Below is a small trained network, with its code and all its weights. Each question gives an input and a target symbol and asks what happens when units are switched off, that is, made to give their printed mean instead of their output.

import numpy as np


def w(rows, s, z=0):
    codes = np.array(rows[::2]) - 128.0
    scale = np.full(codes.shape[1], s)
    scale[-1] = z or s
    return codes * scale


def f(y):
    return y / 2 * (1 + np.tanh(0.7978845608 * (y + 0.044715 * y**3)))


def softmax(a):
    e = np.exp(a - a.max(-1, keepdims=True))
    return e / e.sum(-1, keepdims=True)


def log_softmax(a):
    a = a - a.max(-1, keepdims=True)
    return a - np.log(np.exp(a).sum(-1, keepdims=True))


def net(x, mask):
    ids = ['βεθμξπψ'.index(c) for c in x.split()]
    T = len(ids)
    res = E[ids] + P[:T]
    u = 0
    for l in range(2):
        q, k, v = (res @ M[l].T for M in (Q, K, V))
        z = softmax(np.where(np.tri(T) > 0, q @ k.T / 2**0.5, -1e9)) @ v
        res = res + np.where(mask[u], z, O[l][:, -1]) @ O[l][:, :-1]
        u += 1
        y = f(res @ A[l][:, :-1].T + A[l][:, -1])
        res = res + np.where(mask[u : u + 16], y, B[l][:, -1]) @ B[l][:, :-1]
        u += 16
    return log_softmax(res[-1] @ U[:, :-1].T + U[:, -1])


Q, K, V, O, A, B = {}, {}, {}, {}, {}, {}
E = w([
[81,177,97,97,75,110,125],'β',
[78,117,131,102,62,254,168],'ε',
[117,148,167,133,211,136,63],'θ',
[145,59,41,105,157,71,52],'μ',
[191,187,141,73,120,141,150],'ξ',
[142,210,105,113,123,95,110],'π',
[159,96,53,87,167,183,142],'ψ',
],0.02)
P = w([
[95,193,170,1,202,127,94],'0',
[153,103,107,163,158,151,113],'1',
[139,98,103,169,144,130,122],'2',
[150,104,101,177,139,127,109],'3',
[141,104,113,167,122,128,115],'4',
[148,104,123,160,109,126,107],'5',
[145,117,110,175,117,134,116],'6',
[147,118,116,158,106,140,109],'7',
[144,125,107,172,107,138,111],'8',
[149,131,110,167,104,149,118],'9',
[147,131,115,162,106,146,115],'10',
[145,136,114,173,108,154,118],'11',
[147,138,117,163,111,152,117],'12',
],0.0081)
Q[0] = w([
[135,1,46,87,137,223,107],'L0H1',
[123,77,139,130,115,42,201],'L0H1',
],0.0077)
K[0] = w([
[92,127,122,9,149,119,131],'L0H1',
[135,110,116,159,75,131,167],'L0H1',
],0.014)
V[0] = w([
[24,108,146,116,96,20,109],'L0H1',
[88,137,253,155,133,163,98],'L0H1',
],0.0058)
O[0] = w([
[127,151,11,32,110,218,66,5],'L0H1',
[120,189,173,146,2,140,77,20],'L0H1',
],0.0091,0.0013)
A[0] = w([
[150,2,100,124,195,117,92,168],'L0N1',
[97,157,122,30,120,121,152,84],'L0N2',
[152,60,144,145,138,141,201,173],'L0N3',
[128,171,117,120,97,98,84,118],'L0N4',
[239,133,117,132,106,110,176,174],'L0N5',
[56,137,157,125,106,87,151,222],'L0N6',
[94,169,244,101,179,122,97,137],'L0N7',
[169,162,137,77,157,126,150,150],'L0N8',
[141,94,145,118,179,93,135,95],'L0N9',
[132,77,118,206,111,81,116,4],'L0N10',
[157,201,114,79,133,95,152,157],'L0N11',
[161,178,163,74,132,136,103,109],'L0N12',
[65,135,142,110,99,166,177,148],'L0N13',
[119,122,107,78,139,164,126,106],'L0N14',
[125,133,116,144,200,124,104,148],'L0N15',
[136,94,119,173,148,69,31,210],'L0N16',
],0.0093,0.0036)
B[0] = w([
[163,105,115,91,154,166,172,217],'L0N1',
[165,124,104,164,129,134,123,166],'L0N2',
[163,128,158,203,123,146,124,145],'L0N3',
[157,140,119,156,119,116,125,188],'L0N4',
[131,141,195,116,122,134,73,209],'L0N5',
[117,199,86,142,101,159,139,166],'L0N6',
[12,126,90,149,123,133,99,180],'L0N7',
[122,107,155,169,108,111,106,196],'L0N8',
[138,139,146,89,159,104,160,135],'L0N9',
[172,106,173,154,118,162,121,123],'L0N10',
[150,116,120,157,126,101,61,254],'L0N11',
[99,98,124,186,126,105,112,183],'L0N12',
[125,129,103,110,117,177,140,163],'L0N13',
[134,126,96,161,132,161,179,150],'L0N14',
[108,96,141,86,114,99,155,182],'L0N15',
[134,166,141,31,88,153,150,232],'L0N16',
],0.011,0.0052)
Q[1] = w([
[150,202,124,166,100,1,62],'L1H1',
[165,49,147,145,157,197,170],'L1H1',
],0.0091)
K[1] = w([
[236,147,199,4,63,72,216],'L1H1',
[57,57,80,214,29,209,25],'L1H1',
],0.0038)
V[1] = w([
[86,185,200,1,105,190,138],'L1H1',
[21,94,140,186,161,112,123],'L1H1',
],0.0062)
O[1] = w([
[110,199,157,85,233,201,38,236],'L1H1',
[96,41,255,76,34,139,110,2],'L1H1',
],0.0074,0.0035)
A[1] = w([
[87,172,77,179,121,155,156,70],'L1N1',
[125,142,176,136,96,29,82,74],'L1N2',
[142,147,145,87,140,107,89,186],'L1N3',
[138,143,151,150,164,164,91,52],'L1N4',
[139,100,177,137,87,136,182,64],'L1N5',
[122,141,103,136,192,186,99,70],'L1N6',
[161,124,73,93,63,139,186,220],'L1N7',
[100,122,174,104,134,146,63,174],'L1N8',
[108,86,174,168,99,225,127,86],'L1N9',
[157,111,75,175,96,79,196,191],'L1N10',
[198,102,121,85,174,106,147,177],'L1N11',
[66,74,161,82,138,150,183,40],'L1N12',
[116,193,143,123,129,86,80,119],'L1N13',
[179,110,254,152,72,102,112,52],'L1N14',
[193,180,116,173,135,100,110,168],'L1N15',
[102,123,164,237,87,151,103,2],'L1N16',
],0.0094,0.0029)
B[1] = w([
[158,121,255,148,157,134,120,191],'L1N1',
[215,130,129,134,63,71,161,175],'L1N2',
[127,133,118,170,102,97,127,186],'L1N3',
[157,146,124,99,93,177,113,179],'L1N4',
[135,121,125,157,89,57,172,169],'L1N5',
[165,145,128,84,118,129,157,219],'L1N6',
[86,186,101,207,107,185,158,204],'L1N7',
[106,159,84,79,92,91,127,177],'L1N8',
[171,124,123,47,143,85,149,181],'L1N9',
[78,162,167,13,47,111,119,180],'L1N10',
[121,179,198,157,119,144,115,178],'L1N11',
[147,32,90,139,222,101,146,188],'L1N12',
[141,138,91,182,126,108,169,232],'L1N13',
[36,80,57,225,130,234,62,183],'L1N14',
[142,24,82,116,157,148,114,246],'L1N15',
[157,92,206,125,185,130,112,158],'L1N16',
],0.0075,0.014)
U = w([
[21,223,102,185,79,181,114,254],'β',
[167,134,221,92,107,165,85,180],'ε',
[65,41,67,84,167,134,93,91],'θ',
[168,115,94,157,183,181,146,12],'μ',
[97,42,129,237,161,171,123,49],'ξ',
[200,100,104,120,81,38,190,141],'π',
[159,105,255,165,182,115,158,203],'ψ',
],0.0073,0.0027)

Each question gives the input, a string of symbols that net reads in full, and the target symbol t.
The units are the heads (2 rows each of Q, K, V and O) and the neurons (one row each of A and B). Each row of codes is followed by its name. A weight is (code - 128) times the scale printed after its matrix; where a second scale follows, it is the last column's (O, A, B and U).
mask holds one flag per unit, layer by layer, with each layer's heads first. A switched-off unit (its flag False) gives its mean, the last column of its rows in O or B, instead of its output. The means were averaged over made-up inputs and are rounded, as every weight is.
A unit's drop is (log p(t) with every unit on - log p(t) with that unit switched off) / (log p(t) with every unit on - log p(t) with every unit switched off).
The circuit of an input: a set's keep is (log p(t) with only the set's units on - log p(t) with every unit switched off) / (log p(t) with every unit on - log p(t) with every unit switched off). Starting from the 12 units with the biggest drops (on a tie, the unit counted first), units are removed one at a time, each time the one whose removal leaves the highest keep (on an exact tie, the one counted first), for as long as the keep stays at least 0.8.
units of the circuit, in order: the units of the circuit, biggest drop first
most important unit: the unit with the biggest drop
top k neurons: the k neurons with the biggest drops, biggest first
top k neurons in layer l: the k neurons of layer l with the biggest drops, biggest first
drop of u: that unit's drop, to one decimal
input ε π β β π π π β ε, target ε: units of the circuit, in order -> L1H1, L0N7, L0H1, L1N9
input π β ξ β β μ π β ε π π β ψ, target π: most important unit -> L1H1
input ξ θ θ ε ξ ξ β θ π ψ, target ξ: top 3 neurons -> L0N7, L1N14, L0N12
input β ξ ε, target β: units of the circuit, in order -> L0H1, L1N15
input π θ π π θ ε μ π β ψ μ ψ ε, target π: units of the circuit, in order -> L1H1, L1N9, L1N5
input μ π β μ μ, target μ: units of the circuit, in order -> L0N1, L0H1, L1N11
input π π π, target π: top 2 neurons in layer 1 -> L1N14, L1N2
input ψ ξ π ξ π π ψ π θ π ξ π ε, target ψ: top 2 neurons -> L0N16, L0N3
input θ π π π π ψ θ β β ε ψ, target θ: top 4 neurons -> L0N7, L0N12, L0N11, L1N14
input μ ψ θ π π β ε π π θ, target β: top 2 neurons -> L0N7, L1N15
input θ π π ψ ξ π ψ, target θ: top 2 neurons -> L0N7, L1N14
input π π ψ π β π ψ μ π μ, target π: top 3 neurons in layer 0 -> L0N1, L0N12, L0N11
input ξ ξ π ε ξ β ψ μ ξ ψ, target ξ: top 2 neurons -> L1N14, L0N7
input β ε π ε, target β: most important unit -> L0H1
input μ ψ θ ξ θ β, target μ: top 3 neurons -> L0N16, L0N1, L1N15
input π π θ π π μ θ β π π μ ξ, target μ: top 2 neurons in layer 0 -> L0N16, L0N1
input ε θ π π β ε ψ, target ε: top 2 neurons -> L0N16, L0N7
input ξ π θ θ μ θ θ ξ ξ θ, target β: top 2 neurons in layer 0 -> L0N7, L0N16
input π π ε ξ π β ψ μ ψ β μ, target π: top 2 neurons -> L0N7, L0N12
input ξ π μ μ ε π μ, target ξ: top 4 neurons in layer 0 -> L0N7, L0N12, L0N1, L0N10
input β ψ ε π β θ μ ξ ξ π, target μ: most important unit -> L1H1
input β θ μ, target β: top 4 neurons -> L1N7, L0N16, L1N11, L0N2
input ψ π π ε μ, target ψ: top 2 neurons -> L1N11, L0N1
input ξ β π ψ β ξ π π π ψ π π ξ, target ξ: top 2 neurons -> L1N14, L0N5
input θ μ β ξ, target μ: top 2 neurons -> L0N16, L1N15
input ξ ε μ, target ξ: top 3 neurons in layer 0 -> L0N7, L0N12, L0N10
input ε π π π ξ π μ, target ε: most important unit -> L0N1
input ψ ξ ψ ψ ξ θ ψ, target ψ: drop of L0N16 -> 0.2
input ξ π ε, target ξ: drop of L0N1 -> 0.1
input ε θ π ξ ε ψ ξ, target ξ: drop of L1N14 -> 0.5
